What can hang from each mark
lilu: dedaf lunez
momazal: dedaf vabev zumed
dofelud: boli dedaf momazal zumed
vume: zumed
vabev: dedaf dofelud momazal zumed
gibis: bitigun tola vume
vige: bitigun
dedaf: boli lunez tola zumed
tola: dedaf lilu vige
lunez: bitigun gibis tola
boli: bitigun dofelud lunez vume
bitigun: dedaf lunez tola

Each row was made from one small tree. The marks that hang from a mark follow it in brackets, in alphabetical order. Every link used is in the known rows. Write each row's tree.
Known rows
gibis(bitigun tola(lilu)): [ -30 -198  113   63   54   -6   96  173   80   43  -13  133   48   -7
  128   17  116  247 -343 -256   35  -95  176 -130  102  107   53   97
  -70   15   52  -88  -66 -195 -144 -107 -138   38 -234 -182 -145   20
  173]
lilu(dedaf lunez(bitigun gibis)): [-220 -285   65   73  153  186   32  134  181  147   29    3   53   80
 -109   30  -36  133   14 -109   31 -230 -196 -167   74 -126    5   41
   37  188  -45 -116   26   61  231 -214 -126 -125   61 -101  122  163
  187]
tola(dedaf(lunez) lilu): [ 171    7   -5  -88   92  -16   82 -102 -156  -49  -40 -101  -23   67
 -116  173  126   49 -149 -151  169   66 -144 -198   38 -123  151 -148
  -52 -191  148  127  -96 -217 -195  100  -51   77  -22 -328 -241   33
 -168]
boli(dofelud(zumed) lunez(gibis(bitigun vume))): [ -81 -176   -4  142   44  289   32  188  274 -107   85  141 -167   18
  223 -428   72  324  187 -145 -303 -233  -61 -100 -230   92   85  202
  -70  372  -28 -355 -124  -28  230 -352 -252 -275   15  117   86  -60
  306]
lunez(bitigun(dedaf(boli zumed)) tola): [-306  -26  -85   79   -2   21 -158  123   58   36 -290   91  -20   86
  -23   56  -95   88  105  163   44  -54  217  180 -130   15 -217  175
 -162 -176 -128 -245  171  281  325   -8   51  111   12  414  -12 -132
  152]
lilu(dedaf(boli tola(vige)) lunez(bitigun)): [-109  150  164  -54  205  -50  -50  -50  -83  187   38  -58   11  -32
  -64  281  -93 -150  132  252  178  -12  -71   31  275 -177 -137  -67
  -41  110   73  133  125 -111  200  248  128  194  168 -256  183  241
 -271]
gibis(bitigun(tola(dedaf vige))): [ 257  -33   50  -33   93  194   74  126  128  -97  -32  -72  153 -220
  232 -162 -192 -102 -152    7  -76  338  426 -148  220 -101   33   -9
  183  263  124   64 -136 -233  -42  214 -197  375 -238  -58   71  339
  118]
lilu(dedaf(lunez(gibis))): [ -18 -111   50   69    1   99   32 -100   11  -43   98  -85   41  105
 -134   95   -1   37 -128  -22   86 -253 -358  -91   12   34   32 -110
   24  -27   91  -53   36   25   84  -99   34  -97   46 -228  -87   67
  -38]
lunez(bitigun tola(dedaf(zumed) vige)): [-209 -103 -102   98   97  198   90  156  161   50 -150 -104  197 -195
  116   79 -421  -31  177   72  -37  159  179 -101    3 -119   36   28
  105   33   22 -212  -75   41  436  -94 -198   46  -45  458  194  148
   24]
dofelud(dedaf(tola(vige)) zumed): [ -46  145 -107  -18    9 -134   33 -103   13   90  -51  -81   22  -72
   85  264 -262 -222  252  268  114   -6 -138 -123 -161  -78   81 -193
  126  129  -76  -42 -154  -51  171   46   30   27   -1  200  107   95
 -302]
tola(lilu(dedaf lunez)): [   2 -199  122  -65  145  -80  104  -47   31  113   74   54 -107  114
  -70  160  127   99 -243 -185  238 -177 -246 -204  152 -134  134 -179
 -117    8   55   95 -139 -143  -84 -221  -58  -57  -10 -473  -23   51
  -10]
tola(lilu(lunez) vige): [ 110  -15  110  -91  199  -15   64  -17   41  194  132  -59    5   -7
  -59   67   19   55  -97 -113  180  -51 -215 -224  220 -259  233 -231
  -24   32   35  104 -192 -177  -76  -52  -47  -26   53 -426   46  218
 -135]
dedaf(boli(dofelud(momazal)) lunez zumed): [ 117  175  -70  -76 -251 -111 -209   10 -173 -120  -14   10 -203  182
 -121 -128  226   54  124    9   29 -166 -373  274 -269  109  139   83
 -156 -219 -196 -105  381  267   -2   13  211 -294  232 -151  -47 -261
 -273]
lilu(lunez(bitigun gibis tola(dedaf))): [-391 -265  -44  105  156  199    0  257  132   88 -116  -43   65    2
  -82  125 -158   97  184 -190  -43 -205 -113 -189   68 -198  -25  189
   39   93  109 -195   21   27  264 -141 -233  -71  -63  166  137  263
  183]
bitigun(lunez tola(lilu(dedaf) vige)): [ 384   44  108 -162  183 -128   95  -55   64  -52  171  141   27  -53
  169  -36  -17  -65 -291   18  166  152   96 -121  177  -73   24 -220
   34   63  162  295 -119 -250  -96  147   25  176  -19 -507   47  160
  -64]
vabev(dedaf(lunez(bitigun) tola(vige)) zumed): [-153  385  -58  -43  169  179  -74  -70 -106   80  254 -119  269 -334
 -108  111 -198 -213   53  193  -33  129    9   -6  160   59 -154  -70
  199 -116  123  116   65   44  119  328    9  208  153   93  240  208
 -322]
gibis(bitigun(dedaf lunez) vume(zumed)): [ 206  -74 -136   51  102  196  -85  -55  -85  -36  -15 -111   66   36
   74 -243  382  151   -5 -113 -288 -111  347  224   61  183  -86  196
 -238   93 -143  -10  -96 -121  -65   51 -140  326  -83 -221 -213  -90
  216]
lunez(bitigun(dedaf(boli tola(lilu) zumed))): [-126  145   46  -68  152 -270  -47    3  -61   55 -274  183  -91  133
  114  209  -57   15  -78  265  310  258  392  139  -98    0 -239  -13
 -158 -188   95   43  108   67  126  206  232  130    3  180  -24 -173
  -79]
gibis(bitigun tola(dedaf lilu) vume): [ -23 -249   41   46   43  192  151   20   48    4  -39   13   43  -35
  211   14  103  249 -375 -287   38  137  358 -112  121   72  102   34
 -106   99  149 -132 -278 -395  -90 -102 -327  227 -299 -248 -195   81
  134]
dofelud(boli(vume) dedaf(lunez(bitigun)) zumed): [ -83   72 -186  -14  -16   16 -204   30   50  128 -115  183  -43  289
 -356   48   41   65  449   34 -219  -27 -183  -67 -410  -75   69   57
   49   -4 -615  -50   38  146   31  -57 -141 -108  221  355  -85 -189
   -4]
tola(dedaf(zumed) lilu vige): [ 141  -51   15  -58  108   73  235  -78   39  -10  -37 -125  149  -98
  140   57 -250   31 -156   11  189  343  141 -208   55 -147  239 -299
   60  -26  123   31 -299 -143   98  -84 -114   -7  -36  -36   40   61
 -200]
vabev(dofelud(boli dedaf(zumed))): [-191   -1 -180    2 -161   58   89   33  -16  174  -74  102  -24   26
 -165  141  -16   62  240  100   -7   -9 -228  -30 -252   23  264 -107
   24 -174 -443 -106  -64  260  114 -148  -70 -129  193  219  186 -159
   77]
boli(bitigun dofelud(dedaf zumed) lunez(tola)): [-255 -106 -188  229  -61  -31   -7  362  264  -34 -240  292 -253   -8
   82 -160  -70  150  583  -91 -201 -161 -185  -28 -389 -126  -82  303
 -136  182 -261 -299   -2  143  385 -290 -149 -246   52  598  200 -102
  232]
dedaf(boli(vume) lunez zumed): [  97  204   21  -37 -160  -50 -202 -216 -174  -74  -31  -20 -197  210
 -362  -71  185  -53   88   34  -84    4 -277  174  -91   34   19  -21
 -144 -249 -184   79  241   59 -166  -17  309 -148  236   70 -267 -241
 -273]
vige(bitigun(dedaf(boli) lunez tola)): [ 334  152   -2  -49 -124 -143 -150  -57 -183 -148 -142   -1 -165  138
  -35 -189  318  -40  -77  196   -4   14  291  229   37  104 -344  206
 -209    4 -154  215  322   53 -333  376  250  321  -25 -182 -268  -18
  265]
lilu(dedaf(tola(vige))): [ -19   15   95   53   93  -48  145  -55   69    0   83 -101   67 -180
  151  262 -345 -278  -78  166  193  -26 -142 -110  167  -11   21 -232
  145   95  293  -27 -122 -105  143    3   28  124  -68  -46  123  278
 -183]
dofelud(momazal(dedaf(lunez)) zumed): [ 111  -11  -41 -132 -172   10 -200  -26  -79 -104  138 -200   34   56
  -45  -52  145  -45   46   -6  -63 -396 -302  -52 -210    6  209   97
  129  -17 -171  -79   57  164  -51  -87  -95 -115   21 -212 -127 -220
 -115]
vige(bitigun(lunez(gibis) tola(dedaf(zumed) lilu))): [ 285  -81   20  -63  -13 -191  170  -36  -45 -167  -82   37  -50   83
  196 -141   62   75 -236   52   79  301  407  -31  -61  113 -166   74
  -75   85   64  295  138 -106 -185   60  143 -133 -131  -31  -46  -85
  210]
dedaf(lunez(gibis tola) zumed): [-226  -47  -28  117  -85  -66 -100  -10   20  -22    2  -25  -63   93
  -99  102  -74   27   37   60    4 -322 -283   53 -141   97  -31   72
  -82 -207   27 -155  208  155  230 -198  174 -301   41  208   -5  -93
  -32]
vabev(dofelud(momazal(dedaf zumed))): [-128  -72  -49 -112 -350  172   29   86   55    2  180 -127  124 -206
   76 -154  -10 -115  -90 -127  -70 -264 -133  -98 -104   75  315   36
  377  -60  -60 -192 -143  289   19 -180 -309 -152  -46 -153  223 -143
  125]
vabev(dofelud(boli) momazal): [-149 -171  -99  -21  -19  149  217  104 -118   95  281 -111  147 -148
  -72   54  101   81   22 -153 -153 -312 -388 -132  -26  -42  317  -37
  307  -99    8 -118  -57  282 -180   42 -257 -126   55  -53  114  -20
  261]
momazal(dedaf(boli tola zumed) vabev(dofelud)): [-130  153   43 -137 -343 -200  -79 -128 -235  -27    4  -68 -234 -175
   -6  295  143 -189   29  161  102 -169  -71   15   19   50   -5  -23
   -2 -218  162  -30  143  130 -116   40  199  -42  -25   39  -15 -302
   45]
vabev(dedaf(boli(vume) lunez) dofelud): [ -75  363  -86 -104   43  278 -107 -165 -246   59  184   16   94  -50
 -468  -13  227   -8  107 -148 -170  -19 -518   19  184    4  108  -99
   31 -134   27  128   47  124 -308  168  128  134  220 -170  -91  -88
 -196]
lilu(dedaf(boli(dofelud vume)) lunez(gibis)): [-136  -84   80   72   48  155   16   42  111  -51   32  153 -138  255
 -213 -110   14   49   54 -236    4 -188 -430  -33   87  -76   78 -129
  -53  222   69  -93   -7  119   29 -288  -19 -279  109 -203   99   98
  -49]
dedaf(boli(bitigun vume) lunez tola zumed): [  61  295  100   83  -66 -256 -199  -81 -167  -41 -146   57 -264  117
 -218    3  107 -218  202  173  -80  228  -18  321  -42   42 -266  228
 -197  -91  -73  156  403  -27 -109  188  466  -97  143  310 -156 -203
 -250]
lunez(gibis(bitigun(tola(dedaf vige)))): [ 167 -103   77    8  126  256  118  152  206 -107   -6  -57  252 -183
  270 -186 -301  -26 -180    1  -61  326  417 -179  198  -77    3  -23
  260  333  230   12 -152 -172   61  171 -203  237 -256  -19  155  392
  149]
dedaf(boli(bitigun lunez vume) tola(lilu) zumed): [ -16  144  209   27   18 -350  -23   58   18 -113 -158  323 -350   51
   28 -106  -23    0  169   21   -7  404  105  172  -95  -59 -275  181
 -170 -128  137  195  172 -127  -87    4  372 -197  149  461  -28 -219
 -118]
tola(vige(bitigun(dedaf(lunez)))): [ 181  145  -17  100  -30  110   19 -156  -77   56  -69 -224   95   69
  -53  -48  -20    6    5  191   38   19  102   56  132  -45 -121  -74
  -51  107 -116   47   14   82  -13  220   41  275  -24 -116 -150  137
   92]
boli(bitigun(dedaf(tola))): [ -50  -20   20  201   73  -72  -12  200   93  -19 -245   22  -84  -60
  118   31 -121 -166   39   88   58   98  216   71   18  -53 -229  197
  -44  119  118 -139   34   43   49  112   61  217 -175  300  -56  125
  192]
dedaf(boli tola(lilu vige(bitigun)) zumed): [ 117  207  138  -54   32 -378  158 -187 -138  103  -48  -95  -21  -39
  162  257 -116 -109 -135  356  328  251  195   88   78  145 -174 -126
 -127  -31   98  234  148  -92  -91  194  373  -69  -33   43   23  -22
 -181]
dedaf(tola(lilu vige(bitigun)) zumed): [  77   83   94   20   56 -339  235  -98    7  110  -31  -70   -8  -93
  258  208 -238 -135 -146  258  272  226  205  -28   47  125  -98 -137
  -23   70  128  154   29  -88  -26   15  246 -126 -131  171   91   28
  -40]
gibis(bitigun(dedaf lunez tola(lilu vige)) vume): [ 385  125   76 -121  212   74  -35  -38   85    6   54  179  -17   27
  300 -330  134  104 -346   22  -10  357  705   83  162  -29 -124  -16
  -98  211   45  207 -186 -310  -65  330  -94  495 -173 -484  -28  132
  176]

Which tree is each row?
[ 400  148  129   -8   82   33  -76   19   68 -105   36  145    1  -33
  -46 -312   18 -164   28   25 -172  375  177  158  220  -87 -216  108
  -11  260  -55  268  121 -161 -134  277  132  224   77 -130  -14  143
   -8] : lilu(dedaf(boli(bitigun(lunez tola(vige)) vume)))
[-253   74 -173 -126 -368   98  141 -220 -191   85  127  -31   27    4
 -220 -121  137  -31   65 -161 -186   14 -150   62 -198  -60  152 -148
  381 -152 -151   35  -91  279 -121  112 -135 -183  107   88  142 -264
  -72] : vabev(dofelud(dedaf(boli(vume))) momazal(zumed))
[ -46  335   25 -151 -321 -321 -344 -287 -389 -100  100  -80 -278  -39
 -248  272  254 -114  -33  228   88 -122 -140  161  -81   97 -210  -24
 -194 -416   76   70  396   70 -203  159  448    0  115   31 -208 -360
 -281] : momazal(vabev(dedaf(boli lunez tola zumed)))
[  25  114  109 -114  100 -351   17  -35 -133   14  -26   31 -144    0
    4  351   54 -130 -169   58  339  -26 -169  -54   27   58  -34  -98
  -87 -242  282  106   83 -162 -250  170  256   -5  -37 -147 -138   47
 -209] : dedaf(boli tola(lilu))
[-122 -122 -115  -78 -488 -109 -121   92   86    8   17   27  -38   90
  -71  -35  -84  -19   38    3   12 -141  -72   14 -516  104  198   18
  233 -281 -504 -231  -10  288   53 -190 -257 -248   76  137  150 -129
   -8] : dofelud(boli dedaf momazal(zumed))
[   3 -174  -58   50  -30  -10  -91  123  125 -156   63  107  -38  -10
 -125 -106  -15   46  396 -193 -302 -170 -386  -28 -100   13  137    3
   39 -176  -72  -55 -153   61 -198 -355 -123 -153  202  418  -81  -29
  111] : dofelud(boli(lunez vume(zumed)))
[ -48  -70 -189  111  166  204  -50  -86   75    8   79 -135  264  -44
  166  -36  -95   59  136   -3 -121 -212   37  166  115   74  -50  -50
  -81   77  177 -154 -266    2  280  -54 -149  173  -46  -40   43  168
   43] : bitigun(dedaf lunez(gibis(vume(zumed)) tola(vige)))
[  63  -68   39  103 -132  175   26   58 -195 -197  -80  -62    6   20
   30 -209  203  192  -75  -89 -288   -6  382   88   30   99  -20  300
 -169   -3 -161  -14  145 -146   38  -18  -88   76  -24 -110 -142 -175
  -16] : gibis(bitigun(lunez) tola(dedaf(zumed)))
[-105 -435   19   98  163   94  181  -56  182   74  106   80  285   -6
  348  108   70  338 -391 -252   62  -95  222    7  179  302   17  -79
 -122  215  234 -118 -347 -270   65 -326 -258   33 -303 -264  -45    1
  194] : lunez(gibis(bitigun tola(lilu(dedaf)) vume(zumed)))
[  48 -243 -155  -21  -91  -52 -123  178  133  -81   62   29  141   19
  -45  -34  -63  -27  203 -301 -208 -176 -392   55 -165  170  262   40
  169  -92 -127 -163  -80  214 -303 -322 -206 -211   -3  291  -64  -19
   83] : dofelud(boli(vume(zumed)) momazal)
[ -93   71   67   71 -152   73 -188 -103  -94  -91   34   45  -15  219
 -304    1  114   85   13 -130  -69 -201 -386   97   51   48   -7    3
  -46 -138   69  -72  148    4 -168  -18  160 -110  121  -73 -295    2
 -209] : dedaf(boli(vume) lunez(gibis(tola)))
[ 173 -167  -96  178  134   90    1  176  107  -66   -8  -25  157  -16
 -113 -285  136   29  264 -320 -394  -17 -131   74   25   85  -61  279
  -10  186  -58   23   39    0 -163 -140    5 -232   19  268 -115    1
  190] : boli(bitigun(lunez(gibis)) vume(zumed))
[ 182   72  169 -114  188  -72  -61    2  113   86  -73  228  -47  119
  260 -244  -11  132 -276  140  102  369  707   65  221 -204  -88  -90
 -124  225  -55  246 -126  -98   87  128   15  295 -130 -295  190    8
   81] : gibis(bitigun(dedaf(zumed) tola(lilu(lunez) vige)))
[   2 -283 -171  -66  180  133 -122   38  153   81  -19  -81   88  -68
  117  -17   77   -4  159  -89  -50   74   90  -11  122 -108   37   29
  -18  248  100  -11 -162 -191   23  -82 -188  141  -68   16   47  227
  201] : lilu(lunez(bitigun(tola(dedaf)) gibis(vume(zumed))))
[-275  -57 -278  -64 -182  248  309 -112 -175  101  187 -121  158 -222
  -85    2   84   41   24 -224 -122  -78 -260  -50  -95    1  195 -130
  373 -148  -44    0 -135  281  -68  121 -276 -105   45   64  227  -25
   65] : vabev(dofelud(dedaf) momazal zumed)
[-111    3   65   16 -123 -161    2   12   -7 -100   -2 -150 -113 -110
   89  143 -156 -338  -74  232  134 -122   55  -27  -99   53    8  -46
   94 -127   86  -37   40   72  124 -168  170  -90  -67  253   63  -94
  -88] : momazal(dedaf(tola zumed))
[ 196  235  110   82  284  -96   68   91   50  -18 -120  206   -9   43
  106 -150 -147 -110   25  -47  -40  452  393   72  159 -165 -235   56
   -6  199  195  217 -106 -156  -57  282   72  216  -78   38    3  122
  -53] : boli(bitigun(dedaf(tola(lilu vige)) lunez) vume)
[  -9   -4   83  -81 -318   41  -90  -77  -40  -82  105 -259    7  -71
 -119  -58   90 -196 -197  130   61 -246   62  -73  -95   54   78  -48
  135 -234 -149  -92  -36  106    3  -88  -68  -63   31 -141  -32 -132
  -53] : momazal(dedaf(boli) zumed)
[ -64   26   50   86   52 -179  144 -114   39  141   26  -39  116   71
  102  147 -193  129 -115  153  171   -4   40    7   27  119 -142  -64
  -86    5   68   92  103   41  174  -43  180 -272  -79   81  101   -8
   30] : dedaf(lunez(gibis tola(lilu vige(bitigun))) zumed)
